Below are the code and all the weights of a small trained network. Each question names an input and a class and asks about switching units off, where a switched-off unit gives its printed mean instead of its output.

import numpy as np


def w(rows, s, z=0):
    codes = np.array(rows[::2]) - 128.0
    scale = np.full(codes.shape[1], s)
    scale[-1] = z or s
    return codes * scale


def norm(h):
    return h / np.sqrt((h * h).mean(-1, keepdims=True) + 1e-5)


def f(y):
    return y / 2 * (1 + np.tanh(0.7978845608 * (y + 0.044715 * y**3)))


def log_softmax(a):
    a = a - a.max(-1, keepdims=True)
    return a - np.log(np.exp(a).sum(-1, keepdims=True))


def net(x, mask):
    res = np.array(x, float).reshape(1, 2) / 4 @ E
    u = 0
    for l in range(3):
        y = f(norm(res) @ A[l][:, :-1].T + A[l][:, -1])
        res = res + np.where(mask[u : u + 8], y, B[l][:, -1]) @ B[l][:, :-1]
        u += 8
    return log_softmax(norm(res)[-1] @ U[:, :-1].T + U[:, -1])


A, B = {}, {}
E = w([
[52,229,129,96,6,102,134,133],'x0',
[156,165,127,39,169,98,99,225],'x1',
],0.011)
A[0] = w([
[98,50,141,160,160,225,183,72,70],'L0N0',
[26,228,126,99,55,52,128,129,83],'L0N1',
[104,235,114,37,101,81,66,203,145],'L0N2',
[205,109,87,194,95,185,136,87,4],'L0N3',
[150,160,93,92,131,158,198,106,25],'L0N4',
[209,82,108,113,255,106,55,217,22],'L0N5',
[114,69,74,181,138,61,149,82,15],'L0N6',
[154,86,180,90,178,111,95,164,33],'L0N7',
],0.0087,0.0039)
B[0] = w([
[41,128,150,106,173,96,77,173,195],'L0N0',
[246,191,106,146,78,201,70,115,240],'L0N1',
[1,96,161,134,209,40,67,178,253],'L0N2',
[42,155,140,144,112,67,94,146,157],'L0N3',
[138,97,134,147,64,114,88,127,116],'L0N4',
[182,102,65,74,88,152,237,99,246],'L0N5',
[116,104,170,112,152,119,83,159,149],'L0N6',
[137,128,97,128,84,123,204,90,167],'L0N7',
],0.01,0.011)
A[1] = w([
[131,146,124,93,154,96,104,161,106],'L1N0',
[253,136,127,128,91,140,185,130,4],'L1N1',
[101,85,140,168,156,122,143,56,96],'L1N2',
[166,168,125,134,67,188,129,103,98],'L1N3',
[143,90,116,93,128,118,103,135,65],'L1N4',
[96,167,192,132,151,146,86,162,80],'L1N5',
[144,158,109,81,120,102,92,163,14],'L1N6',
[129,101,128,63,187,125,148,166,127],'L1N7',
],0.015,0.003)
B[1] = w([
[119,86,141,120,111,153,147,216,201],'L1N0',
[135,126,151,137,156,180,2,90,235],'L1N1',
[91,126,184,58,125,90,128,252,174],'L1N2',
[101,176,64,128,173,43,199,68,214],'L1N3',
[122,115,172,190,164,128,202,106,146],'L1N4',
[209,166,156,149,142,184,67,121,254],'L1N5',
[97,14,173,103,169,122,150,121,184],'L1N6',
[124,196,142,205,43,131,223,93,254],'L1N7',
],0.0099,0.0082)
A[2] = w([
[205,94,82,113,132,172,129,110,2],'L2N0',
[102,100,156,165,162,102,36,138,56],'L2N1',
[141,111,156,102,158,165,28,187,117],'L2N2',
[70,113,114,189,108,158,133,84,149],'L2N3',
[86,92,86,166,84,157,138,112,130],'L2N4',
[159,131,46,103,128,102,69,64,18],'L2N5',
[161,161,57,111,90,145,128,57,86],'L2N6',
[254,65,73,137,148,159,122,95,137],'L2N7',
],0.013,0.0028)
B[2] = w([
[158,108,228,101,143,139,151,94,170],'L2N0',
[116,93,107,118,157,99,29,82,227],'L2N1',
[143,77,243,78,213,6,10,171,249],'L2N2',
[135,85,67,95,149,74,63,170,149],'L2N3',
[126,100,191,133,178,64,96,160,143],'L2N4',
[53,127,19,180,63,124,173,185,176],'L2N5',
[171,156,112,170,153,181,38,106,219],'L2N6',
[177,95,250,158,185,126,122,46,199],'L2N7',
],0.011,0.012)
U = w([
[170,176,167,150,64,195,144,196,31],'0',
[105,121,106,93,135,179,130,133,19],'1',
[135,196,26,173,114,153,59,85,207],'2',
[200,92,181,150,166,184,180,23,190],'3',
[88,90,181,112,184,58,13,170,201],'4',
[113,136,115,51,117,183,128,125,2],'5',
[113,119,98,62,124,188,126,134,6],'6',
[76,75,140,127,143,68,252,171,158],'7',
],0.018,0.0067)

Each question gives the input, the list of numbers given to net, and the class t.
The units are the neurons (one row each of A and B). Each row of codes is followed by its name. A weight is (code - 128) times the scale printed after its matrix; where a second scale follows, it is the last column's (A, B and U).
mask holds one flag per neuron, layer by layer. A switched-off neuron (its flag False) gives its mean, the last column of its row in B, instead of its output. The means were averaged over made-up inputs and are rounded, as every weight is.
A unit's drop is (log p(t) with every unit on - log p(t) with that unit switched off) / (log p(t) with every unit on - log p(t) with every unit switched off).
k most important neurons: the k neurons with the biggest drops, biggest first
k most important neurons of layer l: the k neurons of layer l with the biggest drops, biggest first
drop of u: that unit's drop, to one decimal
input [-2,5], class 3: 2 most important neurons => [L0N5; L0N0]
input [4,-8], class 2: 2 most important neurons => [L0N2; L2N2]
input [-8,-1], class 3: 2 most important neurons => [L0N2; L0N5]
input [-1,0], class 3: 3 most important neurons => [L0N2; L0N5; L2N2]
input [-3,-1], class 7: most important neuron => [L0N1]
input [4,-1], class 2: 3 most important neurons => [L0N1; L1N3; L0N0]
input [-7,0], class 3: 2 most important neurons of layer 0 => [L0N2; L0N5]
input [1,5], class 7: 2 most important neurons => [L1N7; L1N1]
input [-4,-2], class 7: 2 most important neurons => [L0N2; L2N2]
input [-7,-1], class 7: 2 most important neurons => [L0N1; L0N0]
input [-2,6], class 7: 2 most important neurons => [L0N1; L0N2]
input [-4,-1], class 7: 2 most important neurons of layer 0 => [L0N1; L0N0]
input [0,1], class 7: drop of L0N2 => 1.0
input [2,-4], class 2: drop of L0N2 => 1.2
input [-2,7], class 7: drop of L0N1 => 0.6
